Here is a tiny trained network, its code and every weight. The questions are about switching its units off for an input and a class, where a switched-off unit gives its printed mean instead of its output.

import numpy as np


def w(rows, s, z=0):
    codes = np.array(rows[::2]) - 128.0
    scale = np.full(codes.shape[1], s)
    scale[-1] = z or s
    return codes * scale


def f(y):
    return np.maximum(y, 0)


def log_softmax(a):
    a = a - a.max(-1, keepdims=True)
    return a - np.log(np.exp(a).sum(-1, keepdims=True))


def net(x, mask):
    res = np.array(x, float).reshape(1, 7) / 4 @ E
    y = f(res @ A[0][:, :-1].T + A[0][:, -1])
    res = res + np.where(mask, y, B[0][:, -1]) @ B[0][:, :-1]
    return log_softmax(res[-1] @ U[:, :-1].T + U[:, -1])


A, B = {}, {}
E = w([
[125,131,127],'x0',
[221,117,166],'x1',
[132,125,128],'x2',
[127,128,128],'x3',
[136,246,142],'x4',
[126,129,127],'x5',
[154,126,21],'x6',
],0.011)
A[0] = w([
[121,56,146,72],'neuron 1',
[108,129,201,35],'neuron 2',
[116,73,117,66],'neuron 3',
[94,42,141,84],'neuron 4',
[63,137,122,254],'neuron 5',
[182,141,175,116],'neuron 6',
[160,105,65,38],'neuron 7',
[213,84,118,128],'neuron 8',
[127,112,132,110],'neuron 9',
[167,113,52,62],'neuron 10',
[110,205,154,108],'neuron 11',
[112,121,171,65],'neuron 12',
[84,136,83,165],'neuron 13',
[106,26,167,61],'neuron 14',
[125,109,161,114],'neuron 15',
[170,236,119,98],'neuron 16',
[142,83,115,48],'neuron 17',
[127,59,107,62],'neuron 18',
[164,159,55,111],'neuron 19',
[73,107,225,89],'neuron 20',
[206,118,100,133],'neuron 21',
[131,211,139,33],'neuron 22',
[183,125,145,226],'neuron 23',
[150,132,69,16],'neuron 24',
[119,223,136,69],'neuron 25',
[104,52,136,67],'neuron 26',
[151,159,50,110],'neuron 27',
[252,191,135,120],'neuron 28',
[184,165,139,135],'neuron 29',
[193,79,188,167],'neuron 30',
[105,124,168,73],'neuron 31',
[156,101,26,117],'neuron 32',
],0.013,0.0084)
B[0] = w([
[198,127,78,171],'neuron 1',
[195,161,223,169],'neuron 2',
[183,146,103,157],'neuron 3',
[176,171,75,190],'neuron 4',
[39,90,101,254],'neuron 5',
[96,148,83,195],'neuron 6',
[138,132,145,160],'neuron 7',
[67,156,97,204],'neuron 8',
[139,144,118,136],'neuron 9',
[143,170,203,176],'neuron 10',
[175,101,103,205],'neuron 11',
[156,143,160,149],'neuron 12',
[38,150,126,196],'neuron 13',
[204,176,103,196],'neuron 14',
[118,123,158,158],'neuron 15',
[185,102,129,221],'neuron 16',
[148,170,81,145],'neuron 17',
[200,164,93,169],'neuron 18',
[137,130,198,188],'neuron 19',
[124,170,195,222],'neuron 20',
[66,166,145,191],'neuron 21',
[239,138,53,173],'neuron 22',
[2,126,146,236],'neuron 23',
[174,157,202,144],'neuron 24',
[210,133,38,198],'neuron 25',
[181,204,108,173],'neuron 26',
[143,131,232,190],'neuron 27',
[82,132,84,237],'neuron 28',
[92,90,114,190],'neuron 29',
[55,133,90,240],'neuron 30',
[129,168,158,150],'neuron 31',
[140,162,218,218],'neuron 32',
],0.0063,0.0092)
U = w([
[246,135,66,62],'0',
[123,100,128,247],'1',
[169,135,241,31],'2',
[117,98,120,205],'3',
[113,102,116,178],'4',
[68,151,87,2],'5',
],0.012,0.0084)

Each question gives the input, the list of numbers given to net, and the class t.
The units are the neurons (one row each of A and B). Each row of codes is followed by its name. A weight is (code - 128) times the scale printed after its matrix; where a second scale follows, it is the last column's (A, B and U).
mask holds one flag per neuron, in row order. A switched-off neuron (its flag False) gives its mean, the last column of its row in B, instead of its output. The means were averaged over made-up inputs and are rounded, as every weight is.
A unit's drop is (log p(t) with every unit on - log p(t) with that unit switched off) / (log p(t) with every unit on - log p(t) with every unit switched off).
The circuit of an input: a set's keep is (log p(t) with only the set's units on - log p(t) with every unit switched off) / (log p(t) with every unit on - log p(t) with every unit switched off). Starting from the 12 units with the biggest drops (on a tie, the unit counted first), units are removed one at a time, each time the one whose removal leaves the highest keep (on an exact tie, the one counted first), for as long as the keep stays at least 0.8.
units of the circuit, in order: the units of the circuit, biggest drop first
most important unit: the unit with the biggest drop
top k neurons: the k neurons with the biggest drops, biggest first
drop of u: that unit's drop, to one decimal
input [4,2,7,5,7,6,8], class 2: units of the circuit, in order => neuron 27; neuron 19
input [3,7,3,-7,-8,6,-7], class 0: most important unit => neuron 14
input [8,1,3,2,-6,6,8], class 2: units of the circuit, in order => neuron 32; neuron 10; neuron 27
input [0,5,3,0,4,-2,1], class 5: units of the circuit, in order => neuron 28; neuron 23
input [2,4,6,-1,-6,4,3], class 0: units of the circuit, in order => neuron 18; neuron 5
input [-4,0,6,2,7,-2,2], class 0: units of the circuit, in order => neuron 25; neuron 22
input [-1,1,-3,6,6,0,1], class 0: units of the circuit, in order => neuron 25; neuron 22
input [-2,7,-4,8,-6,1,-6], class 5: units of the circuit, in order => neuron 30; neuron 8
input [-6,7,-6,-3,5,6,-3], class 5: top 2 neurons => neuron 28; neuron 23
input [-4,6,7,0,-7,-4,2], class 0: top 4 neurons => neuron 14; neuron 18; neuron 1; neuron 5
input [1,0,1,-1,8,-2,5], class 0: top 3 neurons => neuron 25; neuron 22; neuron 16
input [-3,5,-6,-7,-5,-5,8], class 2: top 2 neurons => neuron 32; neuron 10
input [-6,8,-3,7,7,-8,-4], class 1: top 2 neurons => neuron 23; neuron 29
input [2,6,-6,2,-7,-2,-2], class 0: top 2 neurons => neuron 14; neuron 1
input [-2,4,2,2,-1,1,-3], class 5: most important unit => neuron 30
input [-5,8,2,-4,1,5,6], class 5: top 2 neurons => neuron 28; neuron 8
input [5,4,-5,3,8,0,-3], class 0: drop of neuron 25 => 0.1
input [4,-7,6,-2,-7,-7,1], class 0: drop of neuron 4 => 0.2
input [-5,2,-7,-6,2,4,7], class 2: drop of neuron 19 => 0.1
input [2,8,-4,1,-8,-7,-4], class 0: drop of neuron 25 => -0.1
input [8,-1,5,-5,5,-5,8], class 2: most important unit => neuron 27
